Below are the code and all the weights of a small trained network. Each question names an input and a class and asks about switching units off, where a switched-off unit gives its printed mean instead of its output.

import numpy as np


def w(rows, s, z=0):
    codes = np.array(rows[::2]) - 128.0
    scale = np.full(codes.shape[1], s)
    scale[-1] = z or s
    return codes * scale


def norm(h):
    return h / np.sqrt((h * h).mean(-1, keepdims=True) + 1e-5)


def f(y):
    return np.maximum(y, 0)


def log_softmax(a):
    a = a - a.max(-1, keepdims=True)
    return a - np.log(np.exp(a).sum(-1, keepdims=True))


def net(x, mask):
    res = np.array(x, float).reshape(1, 6) / 4 @ E
    u = 0
    for l in range(2):
        y = f(norm(res) @ A[l][:, :-1].T + A[l][:, -1])
        res = res + np.where(mask[u : u + 12], y, B[l][:, -1]) @ B[l][:, :-1]
        u += 12
    return log_softmax(norm(res)[-1] @ U[:, :-1].T + U[:, -1])


A, B = {}, {}
E = w([
[132,131,118,130,127,131],'x0',
[123,182,94,105,93,40],'x1',
[173,146,150,96,223,88],'x2',
[6,64,1,174,244,75],'x3',
[123,194,165,230,137,140],'x4',
[195,58,116,180,107,81],'x5',
],0.007)
A[0] = w([
[47,218,106,87,154,166,59],'L0N1',
[56,97,132,162,174,60,78],'L0N2',
[106,36,124,171,146,247,63],'L0N3',
[148,91,103,179,87,98,65],'L0N4',
[163,151,171,89,190,67,2],'L0N5',
[201,67,104,194,131,74,101],'L0N6',
[131,183,84,121,115,24,61],'L0N7',
[101,139,123,181,110,144,95],'L0N8',
[145,65,85,48,132,125,17],'L0N9',
[79,168,102,121,43,66,115],'L0N10',
[174,98,157,135,217,195,180],'L0N11',
[145,196,134,243,178,118,41],'L0N12',
],0.014,0.0041)
B[0] = w([
[95,87,214,84,177,181,236],'L0N1',
[186,201,69,152,170,144,255],'L0N2',
[141,83,159,209,121,21,235],'L0N3',
[116,93,196,120,143,173,168],'L0N4',
[108,218,102,57,134,79,183],'L0N5',
[88,138,198,70,199,195,213],'L0N6',
[128,93,183,165,115,2,206],'L0N7',
[117,113,102,122,84,171,174],'L0N8',
[82,130,69,75,27,162,195],'L0N9',
[149,80,151,209,107,59,215],'L0N10',
[119,159,150,106,123,18,245],'L0N11',
[45,154,109,113,8,177,230],'L0N12',
],0.02,0.0072)
A[1] = w([
[96,86,175,89,175,178,7],'L1N1',
[96,111,81,100,67,155,49],'L1N2',
[146,88,89,91,112,123,141],'L1N3',
[156,120,151,126,145,128,76],'L1N4',
[147,57,107,64,142,100,121],'L1N5',
[104,149,96,135,87,142,146],'L1N6',
[156,116,130,155,132,119,27],'L1N7',
[96,118,178,106,160,151,117],'L1N8',
[91,120,49,187,197,149,40],'L1N9',
[255,167,164,109,87,150,129],'L1N10',
[168,22,114,187,112,176,71],'L1N11',
[84,113,113,146,134,114,12],'L1N12',
],0.021,0.0021)
B[1] = w([
[131,126,142,106,201,152,224],'L1N1',
[84,112,96,90,83,140,200],'L1N2',
[113,144,146,167,93,159,162],'L1N3',
[96,131,124,157,121,136,154],'L1N4',
[106,117,156,195,93,187,211],'L1N5',
[117,64,76,102,114,143,201],'L1N6',
[107,100,90,123,137,107,163],'L1N7',
[133,57,111,149,149,149,254],'L1N8',
[165,167,75,188,154,176,217],'L1N9',
[142,134,50,196,179,151,201],'L1N10',
[96,226,111,5,172,85,223],'L1N11',
[167,121,141,113,113,126,209],'L1N12',
],0.028,0.0059)
U = w([
[171,177,16,218,166,167,163],'0',
[96,109,188,205,105,6,118],'1',
[99,79,201,109,204,211,114],'2',
[58,129,107,116,1,201,128],'3',
[54,134,106,118,151,108,254],'4',
[83,196,101,24,161,72,62],'5',
[216,99,129,111,85,137,51],'6',
],0.012,0.0058)

Each question gives the input, the list of numbers given to net, and the class t.
The units are the neurons (one row each of A and B). Each row of codes is followed by its name. A weight is (code - 128) times the scale printed after its matrix; where a second scale follows, it is the last column's (A, B and U).
mask holds one flag per neuron, layer by layer. A switched-off neuron (its flag False) gives its mean, the last column of its row in B, instead of its output. The means were averaged over made-up inputs and are rounded, as every weight is.
A unit's drop is (log p(t) with every unit on - log p(t) with that unit switched off) / (log p(t) with every unit on - log p(t) with every unit switched off).
The circuit of an input: a set's keep is (log p(t) with only the set's units on - log p(t) with every unit switched off) / (log p(t) with every unit on - log p(t) with every unit switched off). Starting from the 12 units with the biggest drops (on a tie, the unit counted first), units are removed one at a time, each time the one whose removal leaves the highest keep (on an exact tie, the one counted first), for as long as the keep stays at least 0.8.
circuit, biggest first: the units of the circuit, biggest drop first
most important unit: the unit with the biggest drop
top k neurons: the k neurons with the biggest drops, biggest first
top k neurons in layer l: the k neurons of layer l with the biggest drops, biggest first
input [-1,-8,1,-6,-4,-3], class 1: most important unit -> L0N11
input [5,-6,3,5,3,-2], class 1: top 2 neurons -> (L0N11; L0N3)
input [6,-6,1,0,6,4], class 1: top 2 neurons in layer 0 -> (L0N3; L0N11)
input [-7,8,-7,3,-3,6], class 1: top 2 neurons -> (L0N7; L0N10)
input [2,-5,-7,4,8,-6], class 3: top 2 neurons -> (L0N12; L0N8)
input [-1,8,-2,8,5,-1], class 0: top 2 neurons -> (L0N2; L0N11)
input [0,0,-4,-8,-7,8], class 0: top 2 neurons in layer 0 -> (L0N1; L0N12)
input [6,3,-5,7,-6,-7], class 0: top 3 neurons -> (L0N2; L1N9; L0N12)
input [1,2,7,8,6,-3], class 0: top 2 neurons -> (L0N2; L1N9)
input [2,0,-4,2,7,8], class 2: top 3 neurons in layer 0 -> (L0N6; L0N4; L0N9)
input [8,6,-1,6,-6,8], class 2: top 4 neurons -> (L0N6; L0N4; L0N3; L0N11)
input [6,-5,8,8,3,-6], class 0: top 2 neurons in layer 1 -> (L1N9; L1N11)
input [5,8,-2,2,5,4], class 1: top 2 neurons -> (L0N7; L0N10)
input [8,-8,0,0,4,8], class 1: top 2 neurons -> (L0N3; L0N11)
input [4,0,0,-7,5,-6], class 0: top neuron in layer 0 -> (L0N6)
input [-3,-4,2,-1,-5,-2], class 3: top 2 neurons -> (L0N9; L0N7)
input [-2,-6,-3,0,-8,-6], class 3: top 3 neurons -> (L0N9; L0N7; L0N6)
input [-4,-1,-7,5,-6,1], class 5: circuit, biggest first -> (L1N11; L0N11; L0N5)
input [1,6,6,0,-5,-5], class 1: top 4 neurons -> (L0N7; L0N12; L0N6; L1N11)
input [7,-4,7,-3,7,-2], class 3: most important unit -> L0N12
input [7,-8,7,2,7,0], class 1: top 2 neurons -> (L0N11; L0N3)
input [-2,-1,-2,6,-5,-1], class 0: top 3 neurons -> (L0N2; L1N9; L0N12)
input [-2,5,0,2,-7,-7], class 2: top 2 neurons in layer 0 -> (L0N1; L0N12)
input [-1,-2,5,-5,0,-7], class 2: top 4 neurons in layer 0 -> (L0N2; L0N1; L0N3; L0N12)
input [5,-2,-8,6,-3,-7], class 5: top 2 neurons in layer 1 -> (L1N11; L1N10)
input [-7,-4,-1,2,-7,-6], class 3: top 2 neurons in layer 0 -> (L0N9; L0N6)
input [-5,-2,5,2,8,2], class 3: circuit, biggest first -> (L0N12)
